Up to rounding, each matrix moves every point onto a flat space through zero. How many dimensions does that space have?
[[ 0.00 -0.01 -0.04 -0.01]
 [-0.01  0.03  0.18  0.03]
 [-0.04  0.18  0.94  0.16]
 [-0.01  0.03  0.16  0.03]]
 : 1

[[ 0.36 -0.14 -0.26 -0.38]
 [-0.14  0.05  0.10  0.14]
 [-0.26  0.10  0.19  0.28]
 [-0.38  0.14  0.28  0.40]]
 : 1

[[ 0.95  0.22  0.05  0.00]
 [ 0.22  0.11 -0.22  0.02]
 [ 0.05 -0.22  0.95  0.00]
 [ 0.00  0.02  0.00  1.00]]
 : 3

[[ 0.17 -0.07 -0.36 -0.06]
 [-0.07  0.41  0.00  0.49]
 [-0.36  0.00  0.84 -0.05]
 [-0.06  0.49 -0.05  0.58]]
 : 2

[[ 0.33  0.16 -0.30 -0.33]
 [ 0.16  0.09 -0.05 -0.23]
 [-0.30 -0.05  0.85 -0.19]
 [-0.33 -0.23 -0.19  0.72]]
 : 2

[[ 0.20 -0.10 -0.39 -0.01]
 [-0.10  0.99 -0.05  0.00]
 [-0.39 -0.05  0.81 -0.01]
 [-0.01  0.00 -0.01  1.00]]
 : 3

[[ 0.14  0.07 -0.24 -0.23]
 [ 0.07  0.04 -0.13 -0.12]
 [-0.24 -0.13  0.43  0.41]
 [-0.23 -0.12  0.41  0.40]]
 : 1

[[ 0.80  0.32 -0.24 -0.05]
 [ 0.32  0.50  0.38  0.07]
 [-0.24  0.38  0.71 -0.06]
 [-0.05  0.07 -0.06  0.99]]
 : 3

[[ 0.03 -0.13  0.12  0.03]
 [-0.13  0.48 -0.47 -0.10]
 [ 0.12 -0.47  0.46  0.10]
 [ 0.03 -0.10  0.10  0.02]]
 : 1

[[ 0.15 -0.10 -0.17  0.30]
 [-0.10  0.06  0.11 -0.19]
 [-0.17  0.11  0.20 -0.34]
 [ 0.30 -0.19 -0.34  0.59]]
 : 1

[[ 0.18 -0.28 -0.03 -0.26]
 [-0.28  0.83  0.24 -0.04]
 [-0.03  0.24  0.11 -0.19]
 [-0.26 -0.04 -0.19  0.88]]
 : 2

[[ 0.68  0.06 -0.27 -0.37]
 [ 0.06  0.01 -0.08  0.01]
 [-0.27 -0.08  0.75 -0.33]
 [-0.37  0.01 -0.33  0.55]]
 : 2

[[ 0.96 -0.03  0.01  0.20]
 [-0.03  0.00  0.00 -0.01]
 [ 0.01  0.00  0.00  0.00]
 [ 0.20 -0.01  0.00  0.04]]
 : 1

[[ 0.64  0.39  0.26  0.13]
 [ 0.39  0.57 -0.19 -0.24]
 [ 0.26 -0.19  0.47  0.38]
 [ 0.13 -0.24  0.38  0.32]]
 : 2

[[ 1.00  0.01 -0.03  0.01]
 [ 0.01  0.97  0.15 -0.08]
 [-0.03  0.15  0.25  0.40]
 [ 0.01 -0.08  0.40  0.78]]
 : 3

[[ 0.02 -0.07  0.09 -0.08]
 [-0.07  0.27 -0.38  0.22]
 [ 0.09 -0.38  0.78  0.13]
 [-0.08  0.22  0.13  0.92]]
 : 2

[[ 0.96  0.13 -0.13  0.08]
 [ 0.13  0.41  0.45  0.15]
 [-0.13  0.45  0.58  0.16]
 [ 0.08  0.15  0.16  0.06]]
 : 2

[[ 0.85  0.16  0.04 -0.32]
 [ 0.16  0.83 -0.04  0.34]
 [ 0.04 -0.04  0.99  0.08]
 [-0.32  0.34  0.08  0.32]]
 : 3

[[ 0.27 -0.19  0.13 -0.38]
 [-0.19  0.95  0.03 -0.10]
 [ 0.13  0.03  0.98  0.07]
 [-0.38 -0.10  0.07  0.80]]
 : 3

[[ 0.02  0.14 -0.02 -0.06]
 [ 0.14  0.82 -0.11 -0.34]
 [-0.02 -0.11  0.01  0.04]
 [-0.06 -0.34  0.04  0.14]]
 : 1

[[ 0.20  0.32  0.07 -0.22]
 [ 0.32  0.53  0.11 -0.36]
 [ 0.07  0.11  0.02 -0.08]
 [-0.22 -0.36 -0.08  0.25]]
 : 1

[[ 0.31  0.05  0.36 -0.29]
 [ 0.05  0.01  0.05 -0.04]
 [ 0.36  0.05  0.42 -0.33]
 [-0.29 -0.04 -0.33  0.26]]
 : 1

[[ 0.68  0.19 -0.06  0.42]
 [ 0.19  0.67 -0.37 -0.22]
 [-0.06 -0.37  0.21  0.15]
 [ 0.42 -0.22  0.15  0.43]]
 : 2

[[ 0.64 -0.22 -0.23 -0.36]
 [-0.22  0.07  0.08  0.12]
 [-0.23  0.08  0.09  0.13]
 [-0.36  0.12  0.13  0.20]]
 : 1

[[ 0.39 -0.41 -0.17  0.21]
 [-0.41  0.42  0.18 -0.22]
 [-0.17  0.18  0.08 -0.09]
 [ 0.21 -0.22 -0.09  0.11]]
 : 1

[[ 0.84  0.11  0.17 -0.31]
 [ 0.11  0.93 -0.11  0.20]
 [ 0.17 -0.11  0.83  0.32]
 [-0.31  0.20  0.32  0.40]]
 : 3

[[ 0.18 -0.14 -0.01  0.35]
 [-0.14  0.81 -0.37 -0.02]
 [-0.01 -0.37  0.20 -0.16]
 [ 0.35 -0.02 -0.16  0.81]]
 : 2

[[ 0.47 -0.23 -0.33 -0.30]
 [-0.23  0.90 -0.14 -0.13]
 [-0.33 -0.14  0.79 -0.19]
 [-0.30 -0.13 -0.19  0.83]]
 : 3

[[0.68 0.13 0.31 0.32]
 [0.13 0.03 0.06 0.06]
 [0.31 0.06 0.15 0.15]
 [0.32 0.06 0.15 0.15]]
 : 1

[[ 0.68  0.11  0.39 -0.23]
 [ 0.11  0.96 -0.13  0.08]
 [ 0.39 -0.13  0.53  0.28]
 [-0.23  0.08  0.28  0.83]]
 : 3

[[ 0.99  0.07 -0.04  0.02]
 [ 0.07  0.32  0.42 -0.20]
 [-0.04  0.42  0.74  0.12]
 [ 0.02 -0.20  0.12  0.94]]
 : 3

[[0.23 0.37 0.18 0.09]
 [0.37 0.60 0.29 0.15]
 [0.18 0.29 0.14 0.07]
 [0.09 0.15 0.07 0.04]]
 : 1
